Below is a small trained network, with its code and all its weights. Each question gives an input and a class and asks what happens when units are switched off, that is, made to give their printed mean instead of their output.

import numpy as np


def w(rows, s, z=0):
    codes = np.array(rows[::2]) - 128.0
    scale = np.full(codes.shape[1], s)
    scale[-1] = z or s
    return codes * scale


def f(y):
    return np.maximum(y, 0)


def log_softmax(a):
    a = a - a.max(-1, keepdims=True)
    return a - np.log(np.exp(a).sum(-1, keepdims=True))


def net(x, mask):
    res = np.array(x, float).reshape(1, 7) / 4 @ E
    y = f(res @ A[0][:, :-1].T + A[0][:, -1])
    res = res + np.where(mask, y, B[0][:, -1]) @ B[0][:, :-1]
    return log_softmax(res[-1] @ U[:, :-1].T + U[:, -1])


A, B = {}, {}
E = w([
[147,155,135,92,131,158,130,88,164,94],'x0',
[110,145,151,119,120,118,96,101,185,168],'x1',
[107,129,65,144,44,105,128,156,81,137],'x2',
[74,131,14,133,150,93,101,114,143,102],'x3',
[155,160,94,161,209,165,61,200,218,54],'x4',
[88,96,134,161,113,96,110,198,115,140],'x5',
[246,122,118,179,184,180,112,90,125,67],'x6',
],0.012)
A[0] = w([
[53,125,74,59,148,100,181,65,111,160,136],'N0',
[28,124,170,142,7,74,145,122,72,198,99],'N1',
[209,73,61,190,86,100,153,42,35,115,145],'N2',
[195,134,143,186,91,149,84,205,147,153,109],'N3',
[150,101,198,95,115,113,147,164,144,166,35],'N4',
[219,132,178,151,128,152,157,122,53,113,93],'N5',
[126,98,114,94,99,50,145,132,97,173,33],'N6',
[216,108,255,110,168,161,176,182,117,139,198],'N7',
[15,82,139,113,40,52,141,152,76,235,133],'N8',
[52,116,79,139,106,56,142,219,71,116,136],'N9',
[95,150,193,92,95,52,138,72,154,167,2],'N10',
[50,96,100,163,107,93,162,183,110,137,173],'N11',
[56,178,145,92,92,128,92,106,198,155,149],'N12',
],0.0096,0.0049)
B[0] = w([
[52,164,190,140,80,150,53,138,117,165,179],'N0',
[213,96,14,148,180,78,251,45,98,61,239],'N1',
[137,127,184,84,69,173,180,34,127,211,186],'N2',
[99,190,184,157,101,130,53,173,217,166,170],'N3',
[68,132,58,158,113,125,187,99,53,119,161],'N4',
[141,121,211,106,125,122,198,98,136,179,179],'N5',
[120,185,143,130,155,149,166,69,115,131,169],'N6',
[77,114,179,66,65,154,197,2,101,145,217],'N7',
[203,103,35,166,248,121,191,127,146,64,250],'N8',
[114,143,63,150,144,101,144,219,108,71,203],'N9',
[115,110,45,176,151,106,132,164,159,75,173],'N10',
[110,130,77,96,179,94,109,168,183,73,189],'N11',
[185,118,153,109,129,124,204,90,101,159,178],'N12',
],0.0081,0.022)
U = w([
[128,128,193,95,47,143,126,77,122,192,252],'0',
[126,138,103,147,173,119,32,228,157,89,116],'1',
[113,136,86,95,10,113,153,122,93,128,16],'2',
[154,125,97,124,203,121,151,99,135,104,83],'3',
],0.011,0.004)

Each question gives the input, the list of numbers given to net, and the class t.
The units are the neurons (one row each of A and B). Each row of codes is followed by its name. A weight is (code - 128) times the scale printed after its matrix; where a second scale follows, it is the last column's (A, B and U).
mask holds one flag per neuron, in row order. A switched-off neuron (its flag False) gives its mean, the last column of its row in B, instead of its output. The means were averaged over made-up inputs and are rounded, as every weight is.
A unit's drop is (log p(t) with every unit on - log p(t) with that unit switched off) / (log p(t) with every unit on - log p(t) with every unit switched off).
The circuit of an input: a set's keep is (log p(t) with only the set's units on - log p(t) with every unit switched off) / (log p(t) with every unit on - log p(t) with every unit switched off). Starting from the 12 units with the biggest drops (on a tie, the unit counted first), units are removed one at a time, each time the one whose removal leaves the highest keep (on an exact tie, the one counted first), for as long as the keep stays at least 0.8.
units of the circuit, in order: the units of the circuit, biggest drop first
unit that matters most: the unit with the biggest drop
top k neurons: the k neurons with the biggest drops, biggest first
drop of u: that unit's drop, to one decimal
input [7,-3,3,0,5,1,6], class 0: units of the circuit, in order -> (N8, N1)
input [0,1,-6,0,3,-2,-7], class 0: units of the circuit, in order -> (N8, N1)
input [2,4,6,1,-2,3,4], class 2: top 3 neurons -> (N8, N2, N1)
input [4,-2,-1,3,2,2,-2], class 1: units of the circuit, in order -> (N1, N7)
input [7,8,0,7,-3,7,3], class 2: top 4 neurons -> (N8, N1, N11, N0)
input [-8,1,-8,-7,8,7,-1], class 0: unit that matters most -> N7
input [5,-2,3,5,2,-3,-1], class 2: top 3 neurons -> (N8, N1, N11)
input [8,-2,5,3,8,-3,-3], class 1: top 2 neurons -> (N1, N7)
input [2,-2,-6,2,3,-5,-7], class 0: top 2 neurons -> (N8, N1)
input [2,6,2,-1,7,2,-6], class 1: top 2 neurons -> (N1, N7)
input [4,-3,-7,8,1,-1,-2], class 0: top 4 neurons -> (N8, N1, N9, N11)
input [7,-3,4,0,1,-2,-3], class 2: drop of N2 -> 0.1
input [-3,-1,0,7,-2,-2,2], class 2: drop of N7 -> 0.1
input [6,-8,-4,7,8,3,2], class 1: top neuron -> (N1)
input [8,8,4,2,0,1,7], class 0: drop of N1 -> 0.3
